Here is a tiny trained network, its code and every weight. The questions are about switching its units off for an input and a target symbol, where a switched-off unit gives its printed mean instead of its output.

import numpy as np


def w(rows, s, z=0):
    codes = np.array(rows[::2]) - 128.0
    scale = np.full(codes.shape[1], s)
    scale[-1] = z or s
    return codes * scale


def norm(h):
    return h / np.sqrt((h * h).mean(-1, keepdims=True) + 1e-5)


def f(y):
    return np.maximum(y, 0)


def softmax(a):
    e = np.exp(a - a.max(-1, keepdims=True))
    return e / e.sum(-1, keepdims=True)


def log_softmax(a):
    a = a - a.max(-1, keepdims=True)
    return a - np.log(np.exp(a).sum(-1, keepdims=True))


def net(x, mask):
    ids = ['ΛΞΣΦβδζητψω'.index(c) for c in x.split()]
    T = len(ids)
    res = E[ids] + P[:T]
    r = norm(res)
    for j in range(2):
        rows = slice(2 * j, 2 * j + 2)
        q, k, v = (r @ M[0][rows].T for M in (Q, K, V))
        z = softmax(np.where(np.tri(T) > 0, q @ k.T / 2**0.5, -1e9)) @ v
        o = O[0][rows]
        res = res + np.where(mask[j], z, o[:, -1]) @ o[:, :-1]
    y = f(norm(res) @ A[0][:, :-1].T + A[0][:, -1])
    res = res + np.where(mask[2:10], y, B[0][:, -1]) @ B[0][:, :-1]
    return log_softmax(norm(res)[-1] @ U[:, :-1].T + U[:, -1])


Q, K, V, O, A, B = {}, {}, {}, {}, {}, {}
E = w([
[161,177,131,133],'Λ',
[140,123,95,136],'Ξ',
[149,80,55,153],'Σ',
[154,90,86,110],'Φ',
[234,2,40,66],'β',
[213,102,116,55],'δ',
[144,112,103,111],'ζ',
[158,114,107,105],'η',
[163,121,112,93],'τ',
[156,86,83,109],'ψ',
[155,99,98,96],'ω',
],0.0067)
P = w([
[40,145,131,97],'0',
[223,158,126,88],'1',
[64,144,148,119],'2',
[215,161,119,133],'3',
[77,136,151,131],'4',
[207,151,131,138],'5',
[83,132,160,141],'6',
[191,154,150,154],'7',
[83,117,181,155],'8',
[166,138,153,151],'9',
[75,138,97,145],'10',
[142,8,49,96],'11',
[83,165,67,120],'12',
[231,29,12,92],'13',
],0.018)
Q[0] = w([
[3,96,87,103],'head 1',
[18,149,139,163],'head 1',
[235,110,91,117],'head 2',
[116,179,150,121],'head 2',
],0.012)
K[0] = w([
[128,169,5,78],'head 1',
[163,189,93,103],'head 1',
[136,129,171,174],'head 2',
[130,211,130,160],'head 2',
],0.014)
V[0] = w([
[94,254,169,147],'head 1',
[168,123,14,232],'head 1',
[186,159,109,63],'head 2',
[97,110,103,90],'head 2',
],0.0096)
O[0] = w([
[41,180,151,49,5],'head 1',
[107,208,35,188,19],'head 1',
[87,90,159,255,186],'head 2',
[41,178,178,130,212],'head 2',
],0.0092,0.0027)
A[0] = w([
[90,86,134,1,64],'neuron 1',
[209,154,144,55,102],'neuron 2',
[243,220,79,41,116],'neuron 3',
[155,218,79,49,187],'neuron 4',
[131,76,89,120,57],'neuron 5',
[123,35,232,130,55],'neuron 6',
[19,195,98,7,233],'neuron 7',
[32,193,117,184,252],'neuron 8',
],0.0099,0.004)
B[0] = w([
[80,125,182,141,189],'neuron 1',
[57,198,98,79,201],'neuron 2',
[108,123,46,235,199],'neuron 3',
[54,42,121,176,168],'neuron 4',
[133,141,68,81,158],'neuron 5',
[118,199,69,142,223],'neuron 6',
[126,67,217,212,206],'neuron 7',
[2,105,186,188,254],'neuron 8',
],0.0079,0.0063)
U = w([
[60,51,213,149,232],'Λ',
[40,137,90,146,200],'Ξ',
[110,130,24,234,12],'Σ',
[158,168,111,117,78],'Φ',
[247,66,162,203,199],'β',
[195,89,211,89,212],'δ',
[123,150,118,95,2],'ζ',
[135,148,147,95,71],'η',
[141,134,163,93,50],'τ',
[176,174,108,123,106],'ψ',
[163,148,152,106,117],'ω',
],0.011,0.0022)

Each question gives the input, a string of symbols that net reads in full, and the target symbol t.
The units are the heads (2 rows each of Q, K, V and O) and the neurons (one row each of A and B). Each row of codes is followed by its name. A weight is (code - 128) times the scale printed after its matrix; where a second scale follows, it is the last column's (O, A, B and U).
mask holds one flag per unit, heads first, then neurons. A switched-off unit (its flag False) gives its mean, the last column of its rows in O or B, instead of its output. The means were averaged over made-up inputs and are rounded, as every weight is.
A unit's drop is (log p(t) with every unit on - log p(t) with that unit switched off) / (log p(t) with every unit on - log p(t) with every unit switched off).
The circuit of an input: a set's keep is (log p(t) with only the set's units on - log p(t) with every unit switched off) / (log p(t) with every unit on - log p(t) with every unit switched off). Starting from all 10 units, units are removed one at a time, each time the one whose removal leaves the highest keep (on an exact tie, the one counted first), for as long as the keep stays at least 0.8.
units of the circuit, in order: the units of the circuit, biggest drop first
unit that matters most: the unit with the biggest drop
k most important neurons: the k neurons with the biggest drops, biggest first
input Σ ω β δ Σ δ, target Σ: units of the circuit, in order : (neuron 3)
input Σ Σ β β Ξ Ξ Ξ Λ, target Ξ: 3 most important neurons : (neuron 2; neuron 3; neuron 4)
input β ψ τ Φ ψ Σ Σ Φ, target Σ: units of the circuit, in order : (head 1; neuron 3; head 2)
input ψ ω ζ ζ Σ Ξ Ξ Σ, target Ξ: units of the circuit, in order : (head 1; neuron 2; head 2)
input β ω β Σ Σ β δ ω Σ η, target Σ: 2 most important neurons : (neuron 3; neuron 2)
input β β δ β β Φ ζ Σ Ξ Φ, target Ξ: units of the circuit, in order : (head 1; head 2; neuron 3; neuron 2)
input Σ δ ω β Ξ η, target Ξ: units of the circuit, in order : (head 1; neuron 2; neuron 3)
input Σ τ β β Ξ Ξ, target Ξ: units of the circuit, in order : (head 1; neuron 2; neuron 3)
input ψ Φ δ β β β δ δ δ δ, target δ: units of the circuit, in order : (head 1; neuron 8)
input Ξ β Λ δ ω β Σ δ Ξ ψ, target Ξ: 3 most important neurons : (neuron 2; neuron 3; neuron 8)
input β ψ τ β Λ δ, target Λ: units of the circuit, in order : (head 1; neuron 4)
input β δ β η Ξ τ, target Ξ: units of the circuit, in order : (head 1; neuron 2; neuron 3)
input ψ τ β β β ζ ζ Σ Ξ Ξ, target Ξ: units of the circuit, in order : (head 1; head 2; neuron 2; neuron 3)
input ψ β β η β τ β, target Σ: 4 most important neurons : (neuron 6; neuron 8; neuron 2; neuron 7)
input β Ξ β Ξ η δ β, target Σ: 3 most important neurons : (neuron 6; neuron 8; neuron 2)
input ω ζ δ δ Σ ω, target Σ: 2 most important neurons : (neuron 3; neuron 2)
input Φ β Ξ ψ δ Σ Σ ψ, target Σ: 2 most important neurons : (neuron 3; neuron 2)
input β β η β β τ β Σ β β δ ζ Φ, target Λ: 2 most important neurons : (neuron 8; neuron 7)
input Σ Ξ ω β Σ ω, target Σ: unit that matters most : neuron 3
input Ξ β Σ δ Φ Ξ β Σ β ψ Σ δ η, target Λ: 2 most important neurons : (neuron 7; neuron 8)
